Facts:
betrek	vafelik	a; biklodin	vafelik	c; biror	vafelik	a
bomuk	vafelik	c; bovik	vafelik	b; branu	vafelik	b
brari	vafelik	a; brastan	vafelik	a; brikan	vafelik	c
brinar	vafelik	c; brisose	vafelik	b; brogor	vafelik	a
brubruk	vafelik	a; dabem	vafelik	b; depubra	vafelik	a
dibrosik	vafelik	d; dipova	vafelik	b; dolek	vafelik	d
dritri	vafelik	a; drobik	vafelik	c; duskor	vafelik	a
felor	vafelik	d; flagogon	vafelik	a; fleklesik	vafelik	a
flemo	vafelik	a; fliflur	vafelik	c; fluklavum	vafelik	d
fula	vafelik	d; fupar	vafelik	c; geplotris	vafelik	a
getistil	vafelik	a; grebresu	vafelik	b; gregel	vafelik	a
grorin	vafelik	d; gudul	vafelik	a; guman	vafelik	b
kebre	vafelik	d; kefim	vafelik	a; ketal	vafelik	a
kevo	vafelik	b; klasken	vafelik	c; klepatra	vafelik	d
klevi	vafelik	a; kliplu	vafelik	d; klolos	vafelik	b
kluklal	vafelik	a; klupos	vafelik	a; kostol	vafelik	a
lafle	vafelik	d; laplin	vafelik	c; lebroskek	vafelik	a
lefek	vafelik	a; leklizin	vafelik	b; libal	vafelik	b
liflokla	vafelik	a; linun	vafelik	d; litrok	vafelik	a
lolem	vafelik	b; lostu	vafelik	c; luflamun	vafelik	b
luvi	vafelik	a; metek	vafelik	b; nagrun	vafelik	b
nakler	vafelik	d; natun	vafelik	b; nidal	vafelik	d
nidri	vafelik	c; nifi	vafelik	b; nisku	vafelik	c
nofluk	vafelik	a; nogri	vafelik	a; nuluk	vafelik	a
pezuk	vafelik	c; plakan	vafelik	a; pliflugo	vafelik	b
pligor	vafelik	c; pudiban	vafelik	a; rabrun	vafelik	d
redek	vafelik	c; ribor	vafelik	a; siskur	vafelik	c
skabo	vafelik	a; skalas	vafelik	c; skatru	vafelik	b
skeflu	vafelik	a; skimus	vafelik	b; skisu	vafelik	a
sostak	vafelik	b; stamon	vafelik	b; stebis	vafelik	b
stegres	vafelik	c; taskem	vafelik	b; tevil	vafelik	b
torur	vafelik	d; traki	vafelik	a; trebre	vafelik	d
trifer	vafelik	a; trigruvik	vafelik	a; tubon	vafelik	c
tumis	vafelik	c; veki	vafelik	b; viklustal	vafelik	a
vulel	vafelik	b; zatre	vafelik	a; zofus	vafelik	c
zuplom	vafelik	a; bedim	nopak	g; betrek	nopak	f
biklodin	nopak	e; biror	nopak	g; bomuk	nopak	e
bovik	nopak	h; branu	nopak	g; brari	nopak	e
brastan	nopak	h; bremabrar	nopak	h; brikan	nopak	h
brinar	nopak	e; brisose	nopak	f; brogor	nopak	f
brubruk	nopak	h; buske	nopak	e; dabem	nopak	h
depubra	nopak	f; diba	nopak	g; dibrosik	nopak	h
dipova	nopak	f; dolek	nopak	h; dozak	nopak	h
dratris	nopak	g; dritri	nopak	f; drobik	nopak	h
drufofum	nopak	e; duskor	nopak	e; duvil	nopak	g
feflin	nopak	f; felor	nopak	f; flagir	nopak	g
flagogon	nopak	g; flegrir	nopak	h; fleklesik	nopak	g
flemo	nopak	g; fliflur	nopak	f; fluklavum	nopak	g
fuflitol	nopak	f; fula	nopak	g; fupar	nopak	h
gastile	nopak	g; geplotris	nopak	f; getistil	nopak	g
grebresu	nopak	g; gregel	nopak	g; gretran	nopak	f
gromir	nopak	h; grorin	nopak	h; gruskibe	nopak	h
gudul	nopak	e; gufli	nopak	h; guman	nopak	g
kebre	nopak	f; kefim	nopak	g; ketal	nopak	e
kevo	nopak	e; klasken	nopak	g; klepatra	nopak	g
kletron	nopak	e; klevi	nopak	f; kliplu	nopak	g
klolos	nopak	e; kluklal	nopak	f; klupon	nopak	h
klupos	nopak	f; komun	nopak	g; kostol	nopak	h
kovim	nopak	g; lafle	nopak	h; laplin	nopak	e
laren	nopak	h; lasti	nopak	g; lebroskek	nopak	g
lefek	nopak	e; leklizin	nopak	e; libal	nopak	g
liflokla	nopak	e; linun	nopak	h; liskur	nopak	e
litrok	nopak	g; lolem	nopak	e; lostu	nopak	f
luflamun	nopak	f; luvi	nopak	h; meplil	nopak	f
metek	nopak	h; misa	nopak	f; mosuk	nopak	g
mugrel	nopak	f; nagim	nopak	f; nagrun	nopak	h
nakler	nopak	e; natun	nopak	e; nidal	nopak	g
nidri	nopak	f; nifi	nopak	g; nisku	nopak	g
nofluk	nopak	e; nogri	nopak	g; nuluk	nopak	h
nuvuza	nopak	g; paflor	nopak	f; pazul	nopak	g
pevon	nopak	e; pezuk	nopak	g; plakan	nopak	h
pliflugo	nopak	f; pligor	nopak	e; plodrem	nopak	h
plutok	nopak	f; pubrogom	nopak	e; pudiban	nopak	e
pustekis	nopak	g; rabrun	nopak	h; raskom	nopak	h
redek	nopak	h; ribor	nopak	e; rubido	nopak	h
siskur	nopak	f; skabo	nopak	e; skalas	nopak	e
skatos	nopak	g; skatru	nopak	e; skeflu	nopak	h
skimus	nopak	g; skisu	nopak	f; soklel	nopak	e
sostak	nopak	g; stamon	nopak	e; stebis	nopak	g
stegres	nopak	g; stosigi	nopak	f; taskem	nopak	e
tevil	nopak	g; tizu	nopak	h; todrim	nopak	f
torur	nopak	e; traki	nopak	g; trebre	nopak	e
tredrik	nopak	g; trifer	nopak	g; trigruvik	nopak	h
trital	nopak	f; triti	nopak	g; tubon	nopak	g
tumis	nopak	h; veki	nopak	g; vigrar	nopak	f
viklustal	nopak	f; vofustis	nopak	g; vubu	nopak	f
vulel	nopak	f; zatre	nopak	g; zofus	nopak	e
zuplom	nopak	h; bedim	plestis	nisku; bomuk	plestis	nisku
brari	plestis	linun; brinar	plestis	klepatra; brogor	plestis	kluklal
buske	plestis	pezuk; buske	plestis	nagrun; depubra	plestis	felor
depubra	plestis	nisku; drufofum	plestis	felor; duskor	plestis	nuvuza
flagogon	plestis	nisku; fleklesik	plestis	bomuk; getistil	plestis	nisku
getistil	plestis	skalas; grebresu	plestis	skisu; gretran	plestis	felor
grorin	plestis	nisku; gruskibe	plestis	tevil; gudul	plestis	bomuk
gufli	plestis	nuvuza; kebre	plestis	biklodin; kefim	plestis	tevil
kevo	plestis	klolos; kevo	plestis	klepatra; kletron	plestis	bomuk
klevi	plestis	vubu; kluklal	plestis	nidri; klupos	plestis	pezuk
komun	plestis	stebis; kostol	plestis	gretran; lafle	plestis	lostu
lafle	plestis	nuvuza; lasti	plestis	felor; lefek	plestis	nogri
linun	plestis	nisku; linun	plestis	gretran; linun	plestis	mosuk
litrok	plestis	rabrun; litrok	plestis	linun; meplil	plestis	paflor
mugrel	plestis	rabrun; nagim	plestis	pliflugo; natun	plestis	depubra
nifi	plestis	zofus; nifi	plestis	gufli; nifi	plestis	lasti
nogri	plestis	gretran; nuluk	plestis	pudiban; nuluk	plestis	meplil
nuvuza	plestis	nisku; pazul	plestis	nidri; pazul	plestis	klepatra
plakan	plestis	bedim; plakan	plestis	lostu; pliflugo	plestis	bomuk
pligor	plestis	nisku; pligor	plestis	vofustis; pudiban	plestis	grorin
pudiban	plestis	nagim; rabrun	plestis	nuvuza; rubido	plestis	paflor
skalas	plestis	bomuk; skalas	plestis	trital; skeflu	plestis	kevo
skeflu	plestis	nisku; skimus	plestis	duskor; skimus	plestis	bedim
skisu	plestis	bomuk; skisu	plestis	plakan; skisu	plestis	skimus
soklel	plestis	nisku; stebis	plestis	biklodin; stebis	plestis	tizu
tevil	plestis	nisku; tizu	plestis	bomuk; tizu	plestis	nuvuza
todrim	plestis	tevil; torur	plestis	rabrun; trifer	plestis	nuvuza
trigruvik	plestis	bomuk; trigruvik	plestis	nisku; trital	plestis	fleklesik
vofustis	plestis	nuvuza; zofus	plestis	linun; betrek	nesol	kovim
biklodin	nesol	feflin; biror	nesol	kletron; bomuk	nesol	vubu
bovik	nesol	gastile; branu	nesol	mosuk; brari	nesol	pustekis
brastan	nesol	gretran; brikan	nesol	kovim; brinar	nesol	rubido
brisose	nesol	pevon; brogor	nesol	flagir; brubruk	nesol	trital
dabem	nesol	kovim; depubra	nesol	drufofum; diba	nesol	vigrar
dibrosik	nesol	gastile; dipova	nesol	gromir; dolek	nesol	todrim
dozak	nesol	vofustis; dritri	nesol	kletron; drobik	nesol	gastile
duskor	nesol	plodrem; duvil	nesol	trital; felor	nesol	stosigi
flagir	nesol	komun; flagogon	nesol	misa; flegrir	nesol	stosigi
fleklesik	nesol	soklel; flemo	nesol	kletron; fliflur	nesol	gastile
fluklavum	nesol	lasti; fuflitol	nesol	triti; fula	nesol	soklel
fupar	nesol	klupon; geplotris	nesol	pubrogom; getistil	nesol	mugrel
grebresu	nesol	misa; gregel	nesol	kletron; gretran	nesol	laren
grorin	nesol	kovim; gruskibe	nesol	pazul; gudul	nesol	kletron
guman	nesol	misa; kebre	nesol	kletron; kefim	nesol	plutok
ketal	nesol	drufofum; kevo	nesol	gastile; klasken	nesol	gastile
klepatra	nesol	stosigi; klevi	nesol	liskur; kliplu	nesol	vigrar
klolos	nesol	laren; kluklal	nesol	bedim; klupon	nesol	gufli
klupos	nesol	triti; kostol	nesol	dozak; lafle	nesol	diba
laplin	nesol	gruskibe; lasti	nesol	liskur; lebroskek	nesol	liskur
lefek	nesol	mosuk; leklizin	nesol	gromir; libal	nesol	gretran
liflokla	nesol	nuvuza; linun	nesol	pubrogom; litrok	nesol	misa
lolem	nesol	vofustis; lostu	nesol	flegrir; luflamun	nesol	drufofum
luvi	nesol	gretran; metek	nesol	gretran; misa	nesol	bremabrar
mugrel	nesol	mosuk; nagim	nesol	feflin; nagrun	nesol	vubu
nakler	nesol	kovim; natun	nesol	nuvuza; nidal	nesol	nagim
nidri	nesol	raskom; nifi	nesol	fuflitol; nisku	nesol	fuflitol
nofluk	nesol	skatos; nogri	nesol	feflin; nuluk	nesol	todrim
nuvuza	nesol	triti; paflor	nesol	gufli; pevon	nesol	triti
pezuk	nesol	soklel; plakan	nesol	pevon; pliflugo	nesol	flagir
pligor	nesol	nuvuza; pubrogom	nesol	liskur; pudiban	nesol	todrim
pustekis	nesol	triti; rabrun	nesol	tizu; raskom	nesol	liskur
redek	nesol	pubrogom; ribor	nesol	plodrem; siskur	nesol	gretran
skabo	nesol	feflin; skalas	nesol	gruskibe; skatos	nesol	rubido
skatru	nesol	feflin; skeflu	nesol	kovim; skimus	nesol	kletron
skisu	nesol	feflin; sostak	nesol	misa; stamon	nesol	flegrir
stebis	nesol	dratris; stegres	nesol	meplil; taskem	nesol	gastile
tevil	nesol	pevon; tizu	nesol	vofustis; todrim	nesol	stosigi
torur	nesol	nuvuza; traki	nesol	mosuk; trebre	nesol	gruskibe
tredrik	nesol	laren; trifer	nesol	plutok; trigruvik	nesol	tredrik
tubon	nesol	duvil; tumis	nesol	misa; veki	nesol	gruskibe
viklustal	nesol	kovim; vubu	nesol	buske; vulel	nesol	lasti
zatre	nesol	duvil; zofus	nesol	duvil; zuplom	nesol	todrim
betrek	kekla	viklustal; biklodin	kekla	skatru; biror	kekla	gregel
bovik	kekla	dibrosik; branu	kekla	mugrel; brastan	kekla	libal
brikan	kekla	grorin; brisose	kekla	plakan; dabem	kekla	nakler
depubra	kekla	ketal; diba	kekla	kliplu; dibrosik	kekla	klasken
dipova	kekla	leklizin; dolek	kekla	zuplom; dozak	kekla	tizu
dritri	kekla	kebre; drobik	kekla	taskem; duvil	kekla	brubruk
felor	kekla	klepatra; flegrir	kekla	felor; flemo	kekla	skimus
fula	kekla	fleklesik; grebresu	kekla	litrok; gregel	kekla	flemo
gretran	kekla	tredrik; grorin	kekla	betrek; gudul	kekla	biror
guman	kekla	flagogon; kefim	kekla	trifer; kevo	kekla	drobik
klasken	kekla	fliflur; klepatra	kekla	todrim; klevi	kekla	pubrogom
klolos	kekla	gretran; klupon	kekla	paflor; klupos	kekla	pustekis
lasti	kekla	lebroskek; lebroskek	kekla	klevi; lefek	kekla	traki
liflokla	kekla	natun; linun	kekla	geplotris; litrok	kekla	tumis
lolem	kekla	dozak; lostu	kekla	stamon; luflamun	kekla	depubra
luvi	kekla	siskur; metek	kekla	luvi; nagrun	kekla	bomuk
nakler	kekla	skeflu; natun	kekla	torur; nisku	kekla	nifi
nogri	kekla	biklodin; nuluk	kekla	dolek; nuvuza	kekla	pevon
pevon	kekla	klupos; pezuk	kekla	fula; plakan	kekla	tevil
pliflugo	kekla	brogor; pligor	kekla	liflokla; pustekis	kekla	fuflitol
raskom	kekla	lasti; redek	kekla	linun; ribor	kekla	duskor
siskur	kekla	brastan; skabo	kekla	skisu; skalas	kekla	trebre
skatos	kekla	brinar; skatru	kekla	skabo; skimus	kekla	dritri
skisu	kekla	nagim; sostak	kekla	grebresu; taskem	kekla	bovik
traki	kekla	branu; trebre	kekla	laplin; tumis	kekla	guman
veki	kekla	skalas; viklustal	kekla	dabem; vulel	kekla	fluklavum
zatre	kekla	tubon; zofus	kekla	zatre; zuplom	kekla	pudiban

Known rows:
[  0 -10   1  -2   3  -6   0   2  -7  -4   0  -1   4   3  -2  -4  -1   2
   0  -8  -2  12  -4   0  -5   1   4   1   5   5] -> kliplu
[ 4 -8 -4  3  2  3  3 -3 -4 -1 -4  4 -2 -9 -4  3  0 -7  7 -2 -9  1  3  6
  4  0  2  1 -3 -2] -> vigrar
[-7 -7 -1 -2 -1 -3 -3 -1 -2 -7 -2 -1  1  2  2 -2 -2 -2  0 -5 -9  6  1  1
  6  5  1  1  1  1] -> stebis
[-6 -5 -4  0  0 -2  1  0 -5 -2 -2  4  2 -1 -3 -1  1 -4  1 -7 -8  7  0  0
 -4  4  1  3  0 -3] -> biklodin
[ -4 -11 -13   2   9   5  -6  12  -6  -9  21  -2   0  12  -4   1   5   4
   2  -1   0  10  -5   0  -7   3   6  11   2   6] -> nagrun
[-11  -5   0   0  -4   0  -2  -4  -1  -3   0   3   4  -1  -6   2   2  -4
   1  -5 -10   6  -4  -3  -2   1   0   4   0  -5] -> bomuk
[ -6  -5  -2   2   1   1  -6  -2  -4  -2   1   3   1  -2  -5  -4   5   0
   2  -1 -10   1  -4   3   9   7  -1  -1   6  -2] -> trigruvik
[-12  -4  -3   3  -1  -6  -3  -6  -4  -2  -2   3   3  -1  -7   4   4   0
  -1  -8 -12   7  -4  -1   5   0  -2   5   2  -2] -> traki
[ -1   1  13   3   0   8  -7  -8  -1  -8  -2  -8  -5   3   2   0  -5   4
   6   7 -10 -12   6  10  29  19   3   9  11  -3] -> skeflu
[-13  -3  -7   9   9  12  12 -10   7 -14  -2   0   7  -1  -3   2  -7  -8
  -3   1   5  15  -9 -13   8   0   2  19 -18  -7] -> brisose
[-2 -4 -2  2  3 -4 -2 -1 -9  2  0  3  5  0 -5 -1  4  0  0 -1 -8  8 -8 -1
  0  3  0  5  3  3] -> duskor
[ 2 -4  1  3  6 -2 -2  0 -8  0  0 -1  4  3 -2 -1  0  2  3  1 -6  7 -2  1
  4  5  2  2  6  4] -> nofluk
[ -7   0  10   2  -5  -1  -5  -5  -5   0   0  -1   0   1  -1  -3  -1   3
   4   0 -12  -8  -1   4  15  12  -1   3   9  -5] -> brastan
[-10  -9  -3  -1   0   0  -2   1  -4  -5   0   5   1   0  -4  -6   3  -3
   3  -7  -8   6  -3   0  -4   4   0   1   5  -6] -> dolek
[ -4 -14 -13   6   8   5  -4  -2   1  -6  -4   3  -2 -10 -12   6   3  -7
   2  -8  -8  11   3   6   4  -5   6   1  -2   5] -> duvil
[-7 -7 -1 -1  0  4 -2  1 -3 -6  1  2  0  1  0 -6 -2 -2  3 -4 -7  3 -1  0
  3  7  3  0  4 -2] -> rabrun
[ 8 -2  3 -1 -4  0  5 -3 -3  3 -3  2 -6 -9  4  0 -1 -5  6  1 -8 -8  4 10
 12  7  1 -1 -1 -1] -> mugrel
[-1 -7 -3  0  6  0  3  2 -5 -2  4  3  2  1 -1 -4  2  3  4 -9 -1 10 -3  1
 -5  4  3 -5 11 -3] -> drobik
[  3  -1   5   0   3  -8   2  -1 -11   4   1   1   3   1   2  -4   0   3
   0  -1  -5   2  -4   2   3   7   1   2   8   2] -> ketal

Rows:
No name comes twice in this set of rows, the named rows included.
[ -1   0  -9  11   8   6  19  -8   2  -2  -3   6   1 -16   0  -2  -8  -8
  -9  -7   9   3  -6  -6   5  -5   7  15 -10  -3] => pevon
[ -2   7  -6  10   6  -5  25  -2  -5   2  19  -1   0   7  13   4 -11   1
  -7  -1  11  -4  -8 -12  10   3   2  17 -12  -5] => klupos
[ 10   3   5   8   5   8  21 -10   3  -5  -5  -3  -4 -11  10  -3 -16  -6
  -2   6   9 -11   1   1  26   8   8  15 -11  -2] => fuflitol
[  4   2   3   7   3   3  20 -10   1  -5  -3   0  -4 -13   6  -4 -15  -4
  -9  -4   8  -8  -1   1  21   3   9  16  -7   0] => pustekis
[  4  -6   0  -1  -3  -6   4  -3  -5   2  -3   6  -4 -13  -3   1   2  -2
   0 -11  -9  -3   3  12   7   0   2  -1   5  -1] => tredrik
[  5  -3  12  -1   1   2   2  -1   1  -9  -2 -11  -5   6  10   0 -12   4
   4  -1  -6  -3  11  11  23  16   4  -2   7   2] => klasken
[  0 -10  -8   1   0  -4   0   0  -3   1  -3   6  -3 -12  -6   1   4  -5
   0 -11 -10   5   2   9   2  -3   2  -3   1   2] => lasti
[ -4 -12 -13   2   7   0  -5   9  -5  -8  17  -4  -2  10  -4   7   4   3
   0  -3  -3  10  -1   2  -3  -1   5  11  -4   9] => pezuk
[  8 -10   9   3   9   5   4 -17   1  -2 -38   8   8 -25  -8  -8  -5 -13
  13  -4 -11  16   3   5   8   2   1 -14   8  -4] => vubu

Now the same elements, written a new way:
Known rows:
[ 13   8   4   3   2  -9 -10  -4 -18  -9 -25   8  -1  17  14  10 -10  20
   7   6   7   6   8  -1   5  -4  21] -> pezuk
[  7  -4 -17   1   6   1  -4 -12   6   9 -12  -4  -2  -1   3   6   1   0
   7   2   0   0   3 -11  -2   2   0] -> skimus
[  1   9 -19  14   0   6   3  -4   4 -11  -5  -2 -12  -6  17 -12  10   6
  -6  -3  -2   2  -8  -3   4  -1  -1] -> kletron
[ 13   3   5  -5   3 -13 -11  -5  -5 -10 -16  -1   0  14  14   8  -5   9
   4   1   8   5   5  -2   5   2  15] -> biror
[ -3   1  -7   1  -9 -14  -1  -5   5  16 -13   4   9   1   6  -6   8  -2
  32   5  -1   1   6   2   3  -9  -3] -> natun
[  0   4  12  -7 -11 -27  -7  -2   2   2 -12   7   8  10  16  -5   4   2
  32   2   6   4  10  14   6  -8  10] -> liflokla
[ 11  -6 -10   9   5  11  -7  -1   2   6 -12  -2  -4  11   2   0   9   4
  16   8  -5   5   8   3  -7  -2   9] -> trebre
[  0  11 -14  16  -1   8   2  -3   4 -14  -1   0 -11  -8  17 -13   7   6
  -8  -3  -4   1  -7  -2   3  -1   0] -> gruskibe
[  6  -1 -20  21   8   0 -10   9  -8  -6  20  10 -10  -9  -3  -6  19  -7
  -3  14  -4  -2  12  -2  -9 -14  -1] -> paflor
[  0  13 -18  20   1   5   3  -2  -3 -17   1   6 -11 -10  14 -15   6   8
  -8  -1  -2   1  -6  -4   6 -10  -1] -> gufli
[ 10   7   5   4   0  -1  -7  -7 -12 -13 -25   4  -2  19  14   5  -6  20
   8   7   3   6   2   7   6  -7  23] -> nagrun
[ 11  -2  -1   6   3  12  -5  -4  -5  -6 -21  -2   3  15   5   2   0  14
   8   8   0   4   9   1  -2  -2  14] -> dolek
[ 10  -1  -3   2   2   3  -9  -4  -2  -3 -18  -1  -4  14  11   3   3   9
  13   3   0   6   5   6   1   0  16] -> taskem
[  4  12   5  11  -1  -2  -2   0 -23 -29 -12   4  -5   8  19  -1   0  25
 -13  15   6   8   0   7  13  -4  17] -> flegrir
[ 12   3 -14  12  11   2  -2  -5 -23  -3 -20   8  -2   7  -1  -5 -11  18
   7   8   5   2  10 -15   4 -20  10] -> felor
[ 10   5   8   3   1  -8  -8  -5 -15  -6 -28   3   1  14  15   7  -5  21
   9   1   6   9   2   1   8   6  21] -> dipova
[ 12  -4  -3  -2   6  -6 -12  -4   5  -4  -7   0   1   9   6   4   4  -1
   7  -3   5   4   7   1   0  -1  11] -> viklustal
[  7   7   1  -2   5  -9   0 -15 -15  -3 -30   0  -3   8  14   4  -8  25
   0   4   6   5  -4 -10  13   4  13] -> pliflugo
[ 10   8 -10  18   1  12  -8   6   0 -15   0   6  -7   0  12  -8   8   7
 -11  -3   5   6   5   0  -2  -2   7] -> misa

Rows:
No name comes twice in this set of rows, the named rows included.
[ 12  -9 -15  13   7  10 -13   3  10  15  -1  -1   1   5  -6   5  13  -8
  15   8  -6   2  13  -4 -19  -3   0] => kliplu
[ 13  -5  -5   0   1  13  -5  -2  -4  -4 -16  -2   4   9   0  -2   3   5
  -3   2  10   8  20  -2  -1  -3   8] => siskur
[  8  -9 -14  -7   8   3  -4 -15  27   5   3 -17  -8  -9   0  -4  11 -14
   7  -2  -9  -6   3   0  -7  -1   0] => skeflu
[  5  11 -12  23   8  -8 -12   5   6  -9   8   8 -23   1  20   1  13   5
   6  -1 -10   2 -19  10  -4   1  13] => liskur
[  1   9 -21  17  -1   3   1   3  -1 -15  -1   5 -10  -3  16 -15   8  11
  -5  -1   1   4  -5  -1   7  -7  -2] => drufofum
[ -7  23  13   4 -12 -45   0  -3 -30  -6 -16  19   1  -7  25  -7  -9  18
  19  17   7  -2   6  -2  17 -17   4] => nuvuza
[  6   4 -19  14   5   9   2   3 -23 -21  -2   9  -3  -4   1 -16   1  12
 -20  11  12   2  19 -13  10 -20  -2] => gretran
[  2  10 -12  18   0   1  -2   2   3 -11  -1   2  -7  -6  17  -5   7   5
  -9  -1   1   4  -3  -6   1   4  -3] => komun
[ 12  -1  -2   9   6   3 -11  -2  -3   6 -16   1   1  12   5   7   3   5
  11  10  -1   4   9  -3  -9   3  10] => fula
[  4  14 -20  21   4  -1  -2   3  -9 -14   0  10 -11  -5  13 -11   0   8
  -8   1   1   1   2 -11   1 -14   0] => mosuk
[  9   4  -7   0   4  -2  -4 -10 -12  -7 -21   2  -9   9  12  -2  -5  17
  10   5   2   0   3  -1   8 -12  14] => biklodin
[  5   6  -5  -6   3 -13   0  -8  -9 -14 -20   2  -3  16  18  -1  -5  19
   4   0   9   6  -4   1  19  -1  13] => lefek
[ -1  -6 -14   3  -7 -10  -5  -2  15  23  -3   0  13  -3   1  -1  14 -14
  27   4  -1  -1  10  -3  -7   3 -13] => nifi
[  5   0 -16  -2  -2  14   5 -12  18 -10 -14 -11   3  -1  10 -16   0   2
  -3 -16   5   2   2  -4   5   0   0] => trigruvik
[  9   9  -2  -4   4 -15  -3  -9 -14 -13 -21   7   1  13  15   3 -12  18
   2   1  12   5   0  -9  15  -3  11] => nogri

Now the same elements, written a new way:
Known rows:
[ -5   0  -2 -14   3  -7 -11  10   1   8  18   3 -16  -3] -> klupon
[ 6 -5 -4 -4 -6 -4 -7 -1  6  9  7  6  0 -4] -> rubido
[ 0  2  1  2  1 -8 -8 11  4 -3 -7  1 -1  8] -> leklizin
[  2  -8  -6  -1  -1  -1 -12  -1   5   8   4   3  -4  -3] -> laren
[  1   1   0  -3  -1  -6  -2  12   4  -2  -7 -11  -4   8] -> biror
[-13  -7 -23  12  -6  16   0  -9  -3 -10 -12  15  13   1] -> dibrosik
[  5   0   2  11  -1 -19  -6  10   3   0  30  -1  12   9] -> pevon
[ -6   2 -10   3  -7  22  20 -30  -8  -2 -10  13   9  -7] -> flagogon
[ 1 -7 -6  1 -2 -3 -9 -1  5  7  6  3 -4 -1] -> plodrem
[ -8  10   3  -7   3  -4  -3  18   0  -1   4   4 -16   5] -> ribor
[ 0  1 -1  0 -1 -7 -4  9  3  0 -5 -6 -6  9] -> brubruk
[ -5  -1  -2 -17   1  -5  -8  11   0   6  15  -1 -14  -4] -> duvil
[  3  -4   0  -4  15  -1  -4 -17  -5   4   6  -7  -3  -2] -> mosuk
[  9   4   6  -6  -1  -6   0 -11   0   8   2  13   4  -6] -> kletron
[  4  -1  -1  -2  -1  -5  -3   9   4  -1  -5 -10  -6   9] -> traki
[  8  -1   8  -8   4   1  -2  -6  -3   5   4   0   7 -17] -> trital
[ -2  -3   4  24 -10  10  10  -9  13   7  -8   1  -6   2] -> laplin
[  3  -8   2   2   0   5  -9   7   4   4   7  -2   3 -14] -> vigrar
[  2   7  18   8   4  -6   4   1   5   6  -3  -9 -14   9] -> biklodin

Rows:
No name comes twice in this set of rows, the named rows included.
[ -5  12  23  -7   9   3  12   4  -6   4   5 -12 -19  -7] => lostu
[  4  -4   5  12  -9   3   8  -3  13   5  -7 -15  -6   7] => tubon
[-15  -6  -2  25 -14  33  23 -10   5   2  -2   3  -1 -16] => fliflur
[ -9  12  18  -1  19  -7  19  -9 -15  -1  26 -19 -14  14] => nisku
[  5   3  -1   8   6 -10   9 -12  -9 -10   6  -9  21  13] => tevil
[  1   4  -8  13  -3  -3   9 -11  -9 -13   4  16  31   7] => torur
[ -5  -5 -13  -6   0  -1  -5   8  -3  -9  -7   1   4   4] => nidal
[ 11  12  21  -2  -2 -10  12  -5   5   9  -4  -2  -8   7] => skalas
[  6  -5   2   9  -2   4  -2   6   6  -3 -13 -10   8  -6] => geplotris
[ 17  -3   1  -3   0  -8  -4 -20   3  10  -1   4  12  -3] => tizu
[ -2  -3  13  10   3  10   5   4   6   5   0 -16 -12  -6] => nidri
[ -3  13   3 -21  -5  -6   5  11  -2   2  -2   8 -11   4] => nuluk
[  2   5  -5 -13  -1  -7   1  -4  -8  -6  -9  12  13   3] => lafle
[ -1  13   4 -24   0  -4   8   5  -9  -2   3   0  -7   3] => kefim
[-11  -7 -16  15  -8  17   6 -11   2  -5 -11  11   6   0] => dabem

